Below are the code and all the weights of a small trained network. Each question names an input and a target symbol and asks about switching units off, where a switched-off unit gives its printed mean instead of its output.

import numpy as np


def w(rows, s, z=0):
    codes = np.array(rows[::2]) - 128.0
    scale = np.full(codes.shape[1], s)
    scale[-1] = z or s
    return codes * scale


def f(y):
    return np.maximum(y, 0)


def softmax(a):
    e = np.exp(a - a.max(-1, keepdims=True))
    return e / e.sum(-1, keepdims=True)


def log_softmax(a):
    a = a - a.max(-1, keepdims=True)
    return a - np.log(np.exp(a).sum(-1, keepdims=True))


def net(x, mask):
    ids = ['ΔΩγεηπ'.index(c) for c in x.split()]
    T = len(ids)
    res = E[ids] + P[:T]
    r = res
    for j in range(3):
        rows = slice(3 * j, 3 * j + 3)
        q, k, v = (r @ M[0][rows].T for M in (Q, K, V))
        z = softmax(np.where(np.tri(T) > 0, q @ k.T / 3**0.5, -1e9)) @ v
        o = O[0][rows]
        res = res + np.where(mask[j], z, o[:, -1]) @ o[:, :-1]
    y = f(res @ A[0][:, :-1].T + A[0][:, -1])
    res = res + np.where(mask[3:7], y, B[0][:, -1]) @ B[0][:, :-1]
    return log_softmax(res[-1] @ U[:, :-1].T + U[:, -1])


Q, K, V, O, A, B = {}, {}, {}, {}, {}, {}
E = w([
[190,175,50,182,62],'Δ',
[63,2,134,30,101],'Ω',
[63,140,205,159,78],'γ',
[235,53,218,126,97],'ε',
[177,122,227,146,133],'η',
[179,207,142,17,148],'π',
],0.0048)
P = w([
[146,114,118,183,217],'0',
[204,113,148,51,8],'1',
[141,140,142,59,2],'2',
[109,150,146,66,4],'3',
[116,155,145,65,7],'4',
[125,146,157,70,6],'5',
],0.0041)
Q[0] = w([
[125,134,169,38,138],'h1',
[166,181,62,136,178],'h1',
[114,98,145,139,246],'h1',
[154,95,71,253,150],'h2',
[212,67,174,121,49],'h2',
[210,87,49,108,254],'h2',
[112,161,18,190,135],'h3',
[118,74,197,166,210],'h3',
[225,236,131,197,30],'h3',
],0.017)
K[0] = w([
[124,174,177,108,187],'h1',
[161,172,68,131,101],'h1',
[148,145,144,53,66],'h1',
[156,214,153,67,94],'h2',
[98,174,148,173,218],'h2',
[53,155,210,115,71],'h2',
[127,128,102,93,31],'h3',
[145,50,214,132,162],'h3',
[165,253,161,150,58],'h3',
],0.021)
V[0] = w([
[120,92,104,96,183],'h1',
[64,101,214,188,160],'h1',
[164,40,201,135,165],'h1',
[182,182,181,91,249],'h2',
[50,173,177,198,77],'h2',
[194,127,111,207,107],'h2',
[130,91,159,119,156],'h3',
[123,177,110,158,198],'h3',
[142,185,85,177,164],'h3',
],0.02)
O[0] = w([
[108,200,91,174,130,113],'h1',
[162,145,54,32,229,127],'h1',
[165,235,111,44,116,235],'h1',
[10,247,199,99,194,231],'h2',
[159,34,115,101,234,42],'h2',
[162,96,167,23,61,248],'h2',
[132,92,151,144,76,65],'h3',
[79,75,184,109,172,4],'h3',
[102,105,186,104,206,91],'h3',
],0.013,0.0033)
A[0] = w([
[218,73,38,118,200,172],'n1',
[126,2,205,83,102,179],'n2',
[247,229,108,239,211,2],'n3',
[176,128,35,202,56,190],'n4',
],0.0097,0.00085)
B[0] = w([
[209,200,158,179,182,179],'n1',
[76,102,174,36,174,245],'n2',
[42,202,75,68,253,212],'n3',
[120,41,52,119,49,255],'n4',
],0.011,0.0095)
U = w([
[85,191,131,56,199,173],'Δ',
[194,171,132,132,36,173],'Ω',
[124,108,66,159,115,126],'γ',
[137,39,168,121,115,84],'ε',
[71,158,177,252,131,107],'η',
[197,123,135,182,188,4],'π',
],0.0043,0.002)

Each question gives the input, a string of symbols that net reads in full, and the target symbol t.
The units are the heads (3 rows each of Q, K, V and O) and the neurons (one row each of A and B). Each row of codes is followed by its name. A weight is (code - 128) times the scale printed after its matrix; where a second scale follows, it is the last column's (O, A, B and U).
mask holds one flag per unit, heads first, then neurons. A switched-off unit (its flag False) gives its mean, the last column of its rows in O or B, instead of its output. The means were averaged over made-up inputs and are rounded, as every weight is.
A unit's drop is (log p(t) with every unit on - log p(t) with that unit switched off) / (log p(t) with every unit on - log p(t) with every unit switched off).
The circuit of an input: a set's keep is (log p(t) with only the set's units on - log p(t) with every unit switched off) / (log p(t) with every unit on - log p(t) with every unit switched off). Starting from all 7 units, units are removed one at a time, each time the one whose removal leaves the highest keep (on an exact tie, the one counted first), for as long as the keep stays at least 0.8.
circuit, biggest first: the units of the circuit, biggest drop first
unit that matters most: the unit with the biggest drop
top k neurons: the k neurons with the biggest drops, biggest first
which heads matter: for each layer, one digit per head in row order, 1 if its drop is at least 0.15 and else 0, layers parted by /
input Δ ε Δ ε ε, target ε: circuit, biggest first => h2; h1; n2
input ε Δ Δ, target Ω: circuit, biggest first => h2; n3; n2
input ε Ω γ γ, target Ω: circuit, biggest first => h3; n3
input Ω Δ γ, target γ: circuit, biggest first => n4; h2
input Ω γ Ω, target γ: circuit, biggest first => h2; n4; h3
input ε η ε η, target Ω: which heads matter => 001
input γ Ω Ω Ω η, target π: top 2 neurons => n1; n2
input Ω Δ γ Δ ε, target γ: circuit, biggest first => n4; h2; h3
input Δ π η, target ε: circuit, biggest first => h1; h2; n2
input γ γ π Ω π, target π: circuit, biggest first => h2; n1; h1
input Ω Δ ε Δ Ω, target γ: which heads matter => 111
input Ω π π, target γ: unit that matters most => n4
input ε Ω η, target Ω: circuit, biggest first => n3; h3
input ε π π, target Ω: unit that matters most => n3
input Δ Δ γ, target ε: circuit, biggest first => h1; h2
input γ ε γ, target π: which heads matter => 110
input π ε Δ, target η: which heads matter => 110
input ε ε Δ η Δ γ, target Ω: circuit, biggest first => n3; n2
input ε γ π Ω, target Ω: circuit, biggest first => n3; h3
input Ω η Ω η Ω ε, target γ: top 3 neurons => n4; n3; n2
input π η Ω Δ ε, target η: circuit, biggest first => h2; h1; n2
input π Ω Ω Ω, target η: which heads matter => 110
input Ω Ω Δ Δ π, target γ: which heads matter => 110
input Ω π Δ Δ, target γ: top 3 neurons => n4; n3; n2
input Ω ε Δ ε Δ Ω, target Ω: unit that matters most => h3
